Below are the code and all the weights of a small trained network. Each question names an input and a target symbol and asks about switching units off, where a switched-off unit gives its printed mean instead of its output.

import numpy as np


def w(rows, s, z=0):
    codes = np.array(rows[::2]) - 128.0
    scale = np.full(codes.shape[1], s)
    scale[-1] = z or s
    return codes * scale


def f(y):
    return np.maximum(y, 0)


def softmax(a):
    e = np.exp(a - a.max(-1, keepdims=True))
    return e / e.sum(-1, keepdims=True)


def log_softmax(a):
    a = a - a.max(-1, keepdims=True)
    return a - np.log(np.exp(a).sum(-1, keepdims=True))


def net(x, mask):
    ids = ['βζηλξσ'.index(c) for c in x.split()]
    T = len(ids)
    res = E[ids] + P[:T]
    r = res
    for j in range(2):
        rows = slice(3 * j, 3 * j + 3)
        q, k, v = (r @ M[0][rows].T for M in (Q, K, V))
        z = softmax(np.where(np.tri(T) > 0, q @ k.T / 3**0.5, -1e9)) @ v
        o = O[0][rows]
        res = res + np.where(mask[j], z, o[:, -1]) @ o[:, :-1]
    y = f(res @ A[0][:, :-1].T + A[0][:, -1])
    res = res + np.where(mask[2:26], y, B[0][:, -1]) @ B[0][:, :-1]
    return log_softmax(res[-1] @ U[:, :-1].T + U[:, -1])


Q, K, V, O, A, B = {}, {}, {}, {}, {}, {}
E = w([
[7,103,153,163],'β',
[7,130,145,167],'ζ',
[100,80,44,112],'η',
[45,139,112,42],'λ',
[23,219,98,144],'ξ',
[146,200,184,135],'σ',
],0.018)
P = w([
[89,254,3,163],'0',
[134,114,144,117],'1',
[129,117,143,128],'2',
[120,118,140,133],'3',
[118,124,141,137],'4',
[115,129,142,142],'5',
[115,139,134,141],'6',
[112,137,138,147],'7',
[114,138,138,154],'8',
[114,146,136,149],'9',
[116,149,131,150],'10',
],0.0079)
Q[0] = w([
[171,140,86,134],'head 0',
[115,180,162,66],'head 0',
[226,117,251,158],'head 0',
[212,64,175,143],'head 1',
[77,138,126,209],'head 1',
[71,179,161,90],'head 1',
],0.016)
K[0] = w([
[116,125,151,120],'head 0',
[140,106,110,117],'head 0',
[123,102,250,145],'head 0',
[92,177,151,128],'head 1',
[166,96,96,195],'head 1',
[142,84,157,115],'head 1',
],0.023)
V[0] = w([
[77,165,215,69],'head 0',
[154,56,119,58],'head 0',
[74,167,109,47],'head 0',
[122,116,56,168],'head 1',
[171,2,96,158],'head 1',
[187,184,82,53],'head 1',
],0.0092)
O[0] = w([
[66,99,71,45,131],'head 0',
[62,129,203,120,96],'head 0',
[102,138,188,1,245],'head 0',
[200,119,112,111,171],'head 1',
[144,121,50,94,130],'head 1',
[151,127,110,78,132],'head 1',
],0.0099,0.012)
A[0] = w([
[98,179,234,140,45],'neuron 0',
[170,114,66,148,60],'neuron 1',
[145,120,51,149,254],'neuron 2',
[219,136,178,135,29],'neuron 3',
[199,179,83,174,56],'neuron 4',
[80,114,127,172,112],'neuron 5',
[96,144,79,228,65],'neuron 6',
[168,143,70,65,27],'neuron 7',
[158,75,143,112,188],'neuron 8',
[139,158,126,166,168],'neuron 9',
[144,114,163,94,154],'neuron 10',
[225,146,180,127,60],'neuron 11',
[114,98,159,187,98],'neuron 12',
[43,62,143,187,112],'neuron 13',
[254,167,212,127,218],'neuron 14',
[179,67,125,80,54],'neuron 15',
[167,136,68,173,67],'neuron 16',
[173,143,62,173,134],'neuron 17',
[87,165,150,160,103],'neuron 18',
[186,97,147,130,76],'neuron 19',
[147,126,219,141,77],'neuron 20',
[205,49,161,146,137],'neuron 21',
[70,129,185,123,219],'neuron 22',
[85,125,122,132,123],'neuron 23',
],0.014,0.0068)
B[0] = w([
[63,128,109,190,175],'neuron 0',
[157,79,196,42,135],'neuron 1',
[54,101,113,252,160],'neuron 2',
[115,75,2,175,129],'neuron 3',
[174,169,182,150,134],'neuron 4',
[168,112,109,108,135],'neuron 5',
[187,65,161,64,132],'neuron 6',
[104,79,168,158,208],'neuron 7',
[142,183,108,129,156],'neuron 8',
[169,68,131,125,136],'neuron 9',
[157,99,93,132,196],'neuron 10',
[149,86,56,171,131],'neuron 11',
[110,178,178,104,130],'neuron 12',
[186,82,127,155,144],'neuron 13',
[31,53,221,56,154],'neuron 14',
[69,181,123,155,166],'neuron 15',
[173,202,181,97,132],'neuron 16',
[106,146,163,89,138],'neuron 17',
[141,158,137,146,147],'neuron 18',
[98,95,111,123,130],'neuron 19',
[144,130,188,167,136],'neuron 20',
[57,151,111,152,134],'neuron 21',
[215,130,102,150,248],'neuron 22',
[157,131,124,113,165],'neuron 23',
],0.0087,0.015)
U = w([
[184,73,103,106,140],'β',
[187,102,97,109,213],'ζ',
[72,74,80,102,4],'η',
[153,89,113,2,149],'λ',
[137,207,93,110,206],'ξ',
[113,106,215,81,79],'σ',
],0.0081,0.0031)

Each question gives the input, a string of symbols that net reads in full, and the target symbol t.
The units are the heads (3 rows each of Q, K, V and O) and the neurons (one row each of A and B). Each row of codes is followed by its name. A weight is (code - 128) times the scale printed after its matrix; where a second scale follows, it is the last column's (O, A, B and U).
mask holds one flag per unit, heads first, then neurons. A switched-off unit (its flag False) gives its mean, the last column of its rows in O or B, instead of its output. The means were averaged over made-up inputs and are rounded, as every weight is.
A unit's drop is (log p(t) with every unit on - log p(t) with that unit switched off) / (log p(t) with every unit on - log p(t) with every unit switched off).
The circuit of an input: a set's keep is (log p(t) with only the set's units on - log p(t) with every unit switched off) / (log p(t) with every unit on - log p(t) with every unit switched off). Starting from the 12 units with the biggest drops (on a tie, the unit counted first), units are removed one at a time, each time the one whose removal leaves the highest keep (on an exact tie, the one counted first), for as long as the keep stays at least 0.8.
units of the circuit, in order: the units of the circuit, biggest drop first
most important unit: the unit with the biggest drop
k most important neurons: the k neurons with the biggest drops, biggest first
drop of u: that unit's drop, to one decimal
input ξ λ ξ λ σ λ η ξ σ η, target η: units of the circuit, in order : (neuron 2; neuron 22; head 0)
input ζ η η β, target ζ: units of the circuit, in order : (head 0; neuron 13; neuron 22)
input ξ β λ η η η λ λ λ, target η: most important unit : head 1
input ξ β λ η, target η: units of the circuit, in order : (neuron 2; head 0; neuron 22)
input λ ζ λ λ λ β, target β: units of the circuit, in order : (neuron 22; head 1; neuron 13)
input η β σ ζ ξ λ λ λ, target σ: units of the circuit, in order : (head 0; neuron 14)
input η ξ ξ, target σ: 2 most important neurons : (neuron 14; neuron 22)
input ξ σ λ η λ, target η: 3 most important neurons : (neuron 2; neuron 7; neuron 22)
input ζ λ β, target β: units of the circuit, in order : (neuron 13; head 1; neuron 22)
input λ η β, target λ: 2 most important neurons : (neuron 2; neuron 0)
input η λ λ β σ σ σ λ λ λ ξ, target σ: units of the circuit, in order : (head 0; neuron 14; head 1)
input λ β β λ σ ζ, target β: 2 most important neurons : (neuron 22; neuron 13)
input ξ λ η ζ σ λ λ η ξ ξ, target η: 3 most important neurons : (neuron 2; neuron 22; neuron 7)
input ξ ξ η ξ, target η: drop of neuron 7 : 0.3
input λ σ σ λ σ λ η ξ ζ, target λ: drop of neuron 15 : 0.1
input λ λ η λ η ξ, target λ: drop of head 0 : 0.8
